Here is a tiny trained network, its code and every weight. The questions are about switching its units off for an input and a class, where a switched-off unit gives its printed mean instead of its output.

import numpy as np


def w(rows, s, z=0):
    codes = np.array(rows[::2]) - 128.0
    scale = np.full(codes.shape[1], s)
    scale[-1] = z or s
    return codes * scale


def f(y):
    return y / 2 * (1 + np.tanh(0.7978845608 * (y + 0.044715 * y**3)))


def log_softmax(a):
    a = a - a.max(-1, keepdims=True)
    return a - np.log(np.exp(a).sum(-1, keepdims=True))


def net(x, mask):
    res = np.array(x, float).reshape(1, 6) / 4 @ E
    y = f(res @ A[0][:, :-1].T + A[0][:, -1])
    res = res + np.where(mask, y, B[0][:, -1]) @ B[0][:, :-1]
    return log_softmax(res[-1] @ U[:, :-1].T + U[:, -1])


A, B = {}, {}
E = w([
[208,72,114,7],'x0',
[7,190,90,58],'x1',
[214,188,90,171],'x2',
[99,65,149,217],'x3',
[118,31,70,132],'x4',
[78,127,22,208],'x5',
],0.011)
A[0] = w([
[106,82,230,239,208],'n1',
[143,107,168,170,142],'n2',
[131,237,88,176,165],'n3',
[94,182,92,212,138],'n4',
[176,142,113,12,253],'n5',
[61,110,115,78,109],'n6',
[98,169,120,236,142],'n7',
[171,125,231,39,163],'n8',
[156,108,149,100,114],'n9',
[190,79,155,119,108],'n10',
[9,118,106,103,123],'n11',
[162,64,49,111,240],'n12',
[137,17,190,178,144],'n13',
[215,95,153,100,86],'n14',
[77,66,99,84,121],'n15',
[107,223,188,158,184],'n16',
[118,163,194,105,62],'n17',
],0.013,0.007)
B[0] = w([
[95,145,58,196,241],'n1',
[135,148,103,161,167],'n2',
[117,95,72,19,214],'n3',
[139,105,52,83,214],'n4',
[94,142,239,127,253],'n5',
[100,103,211,116,172],'n6',
[189,129,29,81,223],'n7',
[80,232,165,127,243],'n8',
[166,150,169,156,161],'n9',
[209,198,168,164,187],'n10',
[77,74,103,107,203],'n11',
[229,67,220,108,210],'n12',
[154,71,94,254,218],'n13',
[190,180,195,128,201],'n14',
[116,40,202,138,178],'n15',
[46,163,50,92,207],'n16',
[84,170,96,147,158],'n17',
],0.0093,0.018)
U = w([
[172,79,85,116,84],'0',
[74,138,55,88,100],'1',
[92,195,133,95,160],'2',
[171,167,181,149,120],'3',
[144,102,139,63,254],'4',
[78,41,170,113,95],'5',
[132,100,98,251,192],'6',
[46,208,161,135,78],'7',
],0.014,0.0064)

Each question gives the input, the list of numbers given to net, and the class t.
The units are the neurons (one row each of A and B). Each row of codes is followed by its name. A weight is (code - 128) times the scale printed after its matrix; where a second scale follows, it is the last column's (A, B and U).
mask holds one flag per neuron, in row order. A switched-off neuron (its flag False) gives its mean, the last column of its row in B, instead of its output. The means were averaged over made-up inputs and are rounded, as every weight is.
A unit's drop is (log p(t) with every unit on - log p(t) with that unit switched off) / (log p(t) with every unit on - log p(t) with every unit switched off).
The circuit of an input: a set's keep is (log p(t) with only the set's units on - log p(t) with every unit switched off) / (log p(t) with every unit on - log p(t) with every unit switched off). Starting from the 12 units with the biggest drops (on a tie, the unit counted first), units are removed one at a time, each time the one whose removal leaves the highest keep (on an exact tie, the one counted first), for as long as the keep stays at least 0.8.
circuit, biggest first: the units of the circuit, biggest drop first
unit that matters most: the unit with the biggest drop
top k neurons: the k neurons with the biggest drops, biggest first
drop of u: that unit's drop, to one decimal
input [3,0,6,-7,-8,7], class 1: circuit, biggest first => [n3]
input [-1,1,0,-4,8,-4], class 5: circuit, biggest first => [n7, n15]
input [3,-7,-1,4,-1,-3], class 6: top 2 neurons => [n13, n1]
input [-8,6,-7,8,4,-2], class 6: top 4 neurons => [n1, n13, n3, n15]
input [-2,-7,-8,-7,-2,-1], class 7: top 2 neurons => [n12, n8]
input [6,2,4,2,4,3], class 5: top 2 neurons => [n8, n7]
input [-6,5,-5,7,3,-2], class 6: top 3 neurons => [n1, n3, n13]
input [-5,6,0,7,4,-8], class 6: top 2 neurons => [n3, n1]
input [1,5,-3,7,1,-7], class 7: top 2 neurons => [n8, n12]
input [4,6,-3,7,-2,-6], class 7: top 2 neurons => [n8, n12]
input [-2,2,-7,4,0,7], class 5: top 2 neurons => [n15, n11]
input [0,8,-8,-8,1,-8], class 7: drop of n8 => 0.5
input [6,7,2,-6,5,8], class 5: drop of n12 => 0.0
input [8,0,-1,-7,-7,-3], class 7: unit that matters most => n8
input [4,-3,-3,-7,4,7], class 5: drop of n8 => 0.1
input [6,-6,-4,-8,-6,-2], class 3: top 3 neurons => [n14, n10, n16]
